Below is a small trained network, with its code and all its weights. Each question gives an input and a target symbol and asks what happens when units are switched off, that is, made to give their printed mean instead of their output.

import numpy as np


def w(rows, s, z=0):
    codes = np.array(rows[::2]) - 128.0
    scale = np.full(codes.shape[1], s)
    scale[-1] = z or s
    return codes * scale


def f(y):
    return np.maximum(y, 0)


def softmax(a):
    e = np.exp(a - a.max(-1, keepdims=True))
    return e / e.sum(-1, keepdims=True)


def log_softmax(a):
    a = a - a.max(-1, keepdims=True)
    return a - np.log(np.exp(a).sum(-1, keepdims=True))


def net(x, mask):
    ids = ['αζλμξπστ'.index(c) for c in x.split()]
    T = len(ids)
    res = E[ids] + P[:T]
    u = 0
    for l in range(2):
        q, k, v = (res @ M[l].T for M in (Q, K, V))
        z = softmax(np.where(np.tri(T) > 0, q @ k.T / 3**0.5, -1e9)) @ v
        res = res + np.where(mask[u], z, O[l][:, -1]) @ O[l][:, :-1]
        u += 1
        y = f(res @ A[l][:, :-1].T + A[l][:, -1])
        res = res + np.where(mask[u : u + 8], y, B[l][:, -1]) @ B[l][:, :-1]
        u += 8
    return log_softmax(res[-1] @ U[:, :-1].T + U[:, -1])


Q, K, V, O, A, B = {}, {}, {}, {}, {}, {}
E = w([
[124,85,152,179,137,121,156,132,127],'α',
[66,117,185,208,106,54,101,125,63],'ζ',
[73,29,126,186,179,137,127,83,65],'λ',
[149,53,179,211,234,147,133,93,130],'μ',
[71,155,142,54,203,128,125,233,87],'ξ',
[107,146,156,156,237,102,88,110,128],'π',
[66,146,54,76,95,137,151,204,122],'σ',
[117,133,170,120,84,125,190,254,122],'τ',
],0.014)
P = w([
[133,135,85,11,76,146,78,66,228],'0',
[170,115,70,128,120,87,98,79,124],'1',
[225,120,107,121,103,107,70,196,64],'2',
[134,184,126,254,51,234,103,97,74],'3',
[81,168,242,189,166,197,184,129,153],'4',
[54,97,137,174,150,32,132,152,66],'5',
[187,124,148,164,147,129,147,193,2],'6',
],0.0098)
Q[0] = w([
[113,190,157,165,85,253,117,109,99],'L0H1',
[97,120,105,138,157,83,159,156,136],'L0H1',
[240,162,71,171,123,151,93,154,20],'L0H1',
],0.033)
K[0] = w([
[187,109,53,136,172,8,193,142,93],'L0H1',
[139,152,129,170,91,200,70,141,109],'L0H1',
[22,156,179,120,154,112,254,64,187],'L0H1',
],0.025)
V[0] = w([
[120,112,122,100,252,177,72,77,62],'L0H1',
[92,31,65,80,137,177,225,143,91],'L0H1',
[242,96,121,174,124,127,182,99,211],'L0H1',
],0.016)
O[0] = w([
[30,17,173,127,102,47,46,158,134,252],'L0H1',
[118,164,113,120,100,19,199,254,195,172],'L0H1',
[74,54,119,4,165,122,227,108,71,44],'L0H1',
],0.0092,0.0037)
A[0] = w([
[108,130,84,238,209,76,169,131,52,75],'L0N1',
[249,43,147,132,88,139,120,175,80,121],'L0N2',
[134,192,142,191,68,160,85,124,118,68],'L0N3',
[160,145,184,110,143,153,117,203,29,197],'L0N4',
[166,194,136,94,145,130,244,60,64,56],'L0N5',
[2,166,26,164,168,192,139,162,69,186],'L0N6',
[52,135,200,158,218,191,142,170,188,104],'L0N7',
[100,121,212,80,82,76,203,92,64,3],'L0N8',
],0.0088,0.003)
B[0] = w([
[122,175,137,124,102,131,166,197,150,230],'L0N1',
[70,157,118,113,153,112,116,109,131,175],'L0N2',
[200,93,81,109,239,128,146,114,148,248],'L0N3',
[117,95,122,191,127,145,144,62,156,205],'L0N4',
[90,52,77,203,40,86,112,79,186,223],'L0N5',
[171,129,188,198,178,86,142,130,139,194],'L0N6',
[133,128,98,161,116,72,123,137,82,198],'L0N7',
[183,130,96,132,254,126,108,128,131,216],'L0N8',
],0.0094,0.012)
Q[1] = w([
[137,91,125,248,212,78,99,141,126],'L1H1',
[126,142,115,128,116,142,156,127,116],'L1H1',
[138,108,108,251,178,77,123,147,132],'L1H1',
],0.034)
K[1] = w([
[141,110,111,6,90,119,71,61,205],'L1H1',
[128,120,133,130,181,125,103,119,150],'L1H1',
[124,87,72,18,84,114,93,53,226],'L1H1',
],0.02)
V[1] = w([
[113,197,135,132,140,79,32,224,140],'L1H1',
[109,76,143,40,167,100,67,78,114],'L1H1',
[103,2,169,141,122,80,209,234,149],'L1H1',
],0.008)
O[1] = w([
[127,30,115,124,136,252,188,185,155,101],'L1H1',
[15,204,77,95,179,170,101,137,148,216],'L1H1',
[119,149,2,173,165,92,102,145,86,253],'L1H1',
],0.0086,0.011)
A[1] = w([
[203,244,107,170,86,178,219,104,180,20],'L1N1',
[166,180,153,124,220,234,134,36,112,106],'L1N2',
[79,94,62,161,119,218,80,191,92,189],'L1N3',
[106,177,179,135,108,207,254,198,44,4],'L1N4',
[209,94,186,151,94,78,158,109,118,103],'L1N5',
[106,125,95,91,176,94,58,91,145,250],'L1N6',
[104,218,98,103,122,95,103,99,82,74],'L1N7',
[141,147,238,88,149,142,168,121,202,172],'L1N8',
],0.0088,0.0023)
B[1] = w([
[141,25,227,136,115,102,107,163,95,190],'L1N1',
[108,131,92,31,46,2,121,162,110,179],'L1N2',
[165,203,169,83,136,119,93,81,175,252],'L1N3',
[97,241,182,109,173,87,115,131,102,144],'L1N4',
[70,185,52,26,145,148,129,129,117,211],'L1N5',
[147,81,115,203,38,186,198,174,101,244],'L1N6',
[156,91,190,57,144,172,179,83,149,211],'L1N7',
[117,151,75,206,167,220,92,76,98,158],'L1N8',
],0.0089,0.03)
U = w([
[181,123,144,153,131,82,160,75,167,255],'α',
[130,150,160,91,163,181,2,58,93,177],'ζ',
[188,151,48,126,218,135,28,131,191,70],'λ',
[159,231,108,96,204,133,249,32,171,177],'μ',
[229,173,202,42,236,142,116,132,160,55],'ξ',
[26,145,123,90,157,95,60,187,209,73],'π',
[135,78,86,45,248,190,107,172,75,98],'σ',
[193,159,114,36,172,91,68,77,109,43],'τ',
],0.0036,0.0026)

Each question gives the input, a string of symbols that net reads in full, and the target symbol t.
The units are the heads (3 rows each of Q, K, V and O) and the neurons (one row each of A and B). Each row of codes is followed by its name. A weight is (code - 128) times the scale printed after its matrix; where a second scale follows, it is the last column's (O, A, B and U).
mask holds one flag per unit, layer by layer, with each layer's heads first. A switched-off unit (its flag False) gives its mean, the last column of its rows in O or B, instead of its output. The means were averaged over made-up inputs and are rounded, as every weight is.
A unit's drop is (log p(t) with every unit on - log p(t) with that unit switched off) / (log p(t) with every unit on - log p(t) with every unit switched off).
The circuit of an input: a set's keep is (log p(t) with only the set's units on - log p(t) with every unit switched off) / (log p(t) with every unit on - log p(t) with every unit switched off). Starting from the 12 units with the biggest drops (on a tie, the unit counted first), units are removed one at a time, each time the one whose removal leaves the highest keep (on an exact tie, the one counted first), for as long as the keep stays at least 0.8.
circuit, biggest first: the units of the circuit, biggest drop first
k most important neurons: the k neurons with the biggest drops, biggest first
top k neurons in layer l: the k neurons of layer l with the biggest drops, biggest first
input λ ξ τ σ, target λ: circuit, biggest first	[L0H1, L1H1]
input ξ σ α τ α λ, target ξ: circuit, biggest first	[L1H1, L1N1, L1N4, L0H1]
input ζ α α ζ α π, target ζ: top 2 neurons in layer 0	[L0N1, L0N8]
input ζ α α, target τ: 2 most important neurons	[L1N2, L0N3]
input α α μ, target μ: circuit, biggest first	[L0H1]
input π α τ, target ζ: top 2 neurons in layer 0	[L0N8, L0N3]
input λ ζ α ξ, target λ: circuit, biggest first	[L1H1, L0H1]
input α τ α τ, target α: circuit, biggest first	[L0H1, L1N1, L0N5]
input α ζ σ, target α: circuit, biggest first	[L1N5, L1H1]
input μ π λ α α π, target μ: circuit, biggest first	[L0H1, L1H1, L1N7]
input ξ ξ μ ζ μ ζ, target τ: top 2 neurons in layer 1	[L1N2, L1N7]
input π π σ α α, target ξ: circuit, biggest first	[L1N1, L0H1, L1N6]
input τ ζ σ π π ξ τ, target τ: top 2 neurons in layer 0	[L0N5, L0N8]
input ξ α μ τ, target ξ: circuit, biggest first	[L1H1, L1N4, L0H1]
input ξ ζ λ λ, target τ: circuit, biggest first	[L1N2, L0H1]
input π α λ σ ζ λ, target ξ: circuit, biggest first	[L0H1, L1N1, L0N1, L1N6]
input λ τ σ μ, target λ: 4 most important neurons	[L0N5, L1N6, L1N7, L1N3]
input τ τ ζ λ ξ, target τ: 2 most important neurons	[L1N5, L1N2]
input μ λ μ, target σ: 4 most important neurons	[L1N6, L0N8, L0N5, L1N4]
input μ λ μ τ ζ, target σ: circuit, biggest first	[L0H1, L0N8]
input ζ σ τ μ π α, target σ: 2 most important neurons	[L0N8, L1N3]
input τ π μ ξ, target ζ: 2 most important neurons	[L1N2, L0N1]
input ξ ζ λ λ τ π μ, target α: top 2 neurons in layer 1	[L1N1, L1N7]
input α σ ζ λ λ λ, target π: top 4 neurons in layer 0	[L0N3, L0N4, L0N1, L0N8]
